Below are the code and all the weights of a small trained network. Each question names an input and a target symbol and asks about switching units off, where a switched-off unit gives its printed mean instead of its output.

import numpy as np


def w(rows, s, z=0):
    codes = np.array(rows[::2]) - 128.0
    scale = np.full(codes.shape[1], s)
    scale[-1] = z or s
    return codes * scale


def f(y):
    return np.maximum(y, 0)


def softmax(a):
    e = np.exp(a - a.max(-1, keepdims=True))
    return e / e.sum(-1, keepdims=True)


def log_softmax(a):
    a = a - a.max(-1, keepdims=True)
    return a - np.log(np.exp(a).sum(-1, keepdims=True))


def net(x, mask):
    ids = ['αβγζηθλμξπτφψω'.index(c) for c in x.split()]
    T = len(ids)
    res = E[ids] + P[:T]
    r = res
    for j in range(3):
        rows = slice(2 * j, 2 * j + 2)
        q, k, v = (r @ M[0][rows].T for M in (Q, K, V))
        z = softmax(np.where(np.tri(T) > 0, q @ k.T / 2**0.5, -1e9)) @ v
        o = O[0][rows]
        res = res + np.where(mask[j], z, o[:, -1]) @ o[:, :-1]
    y = f(res @ A[0][:, :-1].T + A[0][:, -1])
    res = res + np.where(mask[3:7], y, B[0][:, -1]) @ B[0][:, :-1]
    return log_softmax(res[-1] @ U[:, :-1].T + U[:, -1])


Q, K, V, O, A, B = {}, {}, {}, {}, {}, {}
E = w([
[130,75,110],'α',
[179,202,167],'β',
[116,87,107],'γ',
[138,86,117],'ζ',
[27,144,181],'η',
[84,103,83],'θ',
[121,234,146],'λ',
[112,103,107],'μ',
[105,80,100],'ξ',
[96,84,89],'π',
[57,94,64],'τ',
[204,114,177],'φ',
[99,65,91],'ψ',
[189,3,189],'ω',
],0.019)
P = w([
[106,142,121],'0',
[116,134,135],'1',
[146,150,91],'2',
[99,114,164],'3',
[159,151,76],'4',
[97,104,182],'5',
[172,144,66],'6',
[90,88,207],'7',
[183,135,51],'8',
[85,77,230],'9',
[189,137,31],'10',
[88,72,247],'11',
[205,135,5],'12',
[39,71,183],'13',
],0.015)
Q[0] = w([
[52,64,234],'head 1',
[218,244,121],'head 1',
[202,102,122],'head 2',
[98,141,201],'head 2',
[162,182,203],'head 3',
[21,103,202],'head 3',
],0.011)
K[0] = w([
[185,120,1],'head 1',
[55,97,176],'head 1',
[112,122,122],'head 2',
[44,166,179],'head 2',
[107,125,40],'head 3',
[41,107,118],'head 3',
],0.015)
V[0] = w([
[224,103,116],'head 1',
[254,169,151],'head 1',
[159,74,17],'head 2',
[117,80,94],'head 2',
[36,128,76],'head 3',
[139,254,150],'head 3',
],0.013)
O[0] = w([
[143,121,194,134],'head 1',
[184,190,193,40],'head 1',
[109,151,166,194],'head 2',
[87,165,125,197],'head 2',
[7,137,229,155],'head 3',
[132,197,67,2],'head 3',
],0.013,0.005)
A[0] = w([
[92,213,205,167],'neuron 1',
[196,41,196,121],'neuron 2',
[173,215,2,2],'neuron 3',
[83,52,76,92],'neuron 4',
],0.0073,0.0082)
B[0] = w([
[214,98,9,211],'neuron 1',
[98,194,50,237],'neuron 2',
[127,156,221,248],'neuron 3',
[134,85,176,221],'neuron 4',
],0.011,0.012)
U = w([
[139,106,137,62],'α',
[102,176,84,254],'β',
[128,118,143,114],'γ',
[84,138,136,19],'ζ',
[122,118,156,98],'η',
[218,86,145,149],'θ',
[150,91,205,66],'λ',
[131,159,200,208],'μ',
[107,124,58,254],'ξ',
[130,92,215,24],'π',
[120,136,109,102],'τ',
[164,121,10,85],'φ',
[103,134,121,100],'ψ',
[126,114,180,70],'ω',
],0.012,0.0069)

Each question gives the input, a string of symbols that net reads in full, and the target symbol t.
The units are the heads (2 rows each of Q, K, V and O) and the neurons (one row each of A and B). Each row of codes is followed by its name. A weight is (code - 128) times the scale printed after its matrix; where a second scale follows, it is the last column's (O, A, B and U).
mask holds one flag per unit, heads first, then neurons. A switched-off unit (its flag False) gives its mean, the last column of its rows in O or B, instead of its output. The means were averaged over made-up inputs and are rounded, as every weight is.
A unit's drop is (log p(t) with every unit on - log p(t) with that unit switched off) / (log p(t) with every unit on - log p(t) with every unit switched off).
The circuit of an input: a set's keep is (log p(t) with only the set's units on - log p(t) with every unit switched off) / (log p(t) with every unit on - log p(t) with every unit switched off). Starting from all 7 units, units are removed one at a time, each time the one whose removal leaves the highest keep (on an exact tie, the one counted first), for as long as the keep stays at least 0.8.
units of the circuit, in order: the units of the circuit, biggest drop first
most important unit: the unit with the biggest drop
top k neurons: the k neurons with the biggest drops, biggest first
heads that matter: for each layer, one digit per head in row order, 1 if its drop is at least 0.15 and else 0, layers parted by /
input τ ψ μ τ ω ζ μ, target φ: units of the circuit, in order -> (neuron 3)
input ψ β β α τ μ ζ η α π ζ ζ τ ζ, target π: heads that matter -> 111
input ξ α β μ α τ ξ, target μ: heads that matter -> 001
input τ α φ τ γ, target θ: heads that matter -> 001
input τ ζ θ φ μ φ α α ψ α τ ψ ψ, target θ: units of the circuit, in order -> (head 3; neuron 2; neuron 3)
input φ α π λ λ μ α β α η η β β, target μ: units of the circuit, in order -> (neuron 3; head 3)
input φ ψ ξ φ τ, target θ: units of the circuit, in order -> (head 3; neuron 2; head 1)
input η η ζ, target ξ: units of the circuit, in order -> (head 1; neuron 1)
input ξ ζ τ β α, target μ: units of the circuit, in order -> (head 3; neuron 3; head 1; neuron 1)
input ξ α μ μ ζ φ α β α α π, target μ: top 2 neurons -> (neuron 3; neuron 1)
input β π τ, target μ: top 3 neurons -> (neuron 3; neuron 2; neuron 1)
input η ζ τ τ α τ α ξ, target ξ: top 3 neurons -> (neuron 1; neuron 3; neuron 4)
input α β τ η α η ξ λ τ τ, target π: units of the circuit, in order -> (head 3; neuron 2)
input τ φ ξ ω τ η, target π: units of the circuit, in order -> (head 3; neuron 2)
input ξ μ θ ψ ξ ω θ ζ ψ α φ γ, target φ: units of the circuit, in order -> (neuron 1; neuron 2; head 1; neuron 3)
input φ π μ, target θ: units of the circuit, in order -> (head 3; neuron 2; head 1)
input ω η ω ζ ξ ζ φ ζ, target φ: units of the circuit, in order -> (neuron 1; head 1; neuron 2; neuron 3)
input ζ φ β ω τ, target φ: units of the circuit, in order -> (head 3)
input μ α α φ φ η α ζ μ φ π, target θ: top 3 neurons -> (neuron 3; neuron 4; neuron 2)
input η φ ξ ψ τ γ η α ψ ξ τ τ, target π: top 3 neurons -> (neuron 4; neuron 2; neuron 1)
input φ ξ α θ τ φ ψ π α μ φ ψ, target φ: heads that matter -> 100
input λ φ φ α, target φ: top 2 neurons -> (neuron 2; neuron 3)
input φ π ω ξ τ α, target π: most important unit -> head 1
input ψ ζ τ θ ψ λ ξ, target β: heads that matter -> 011
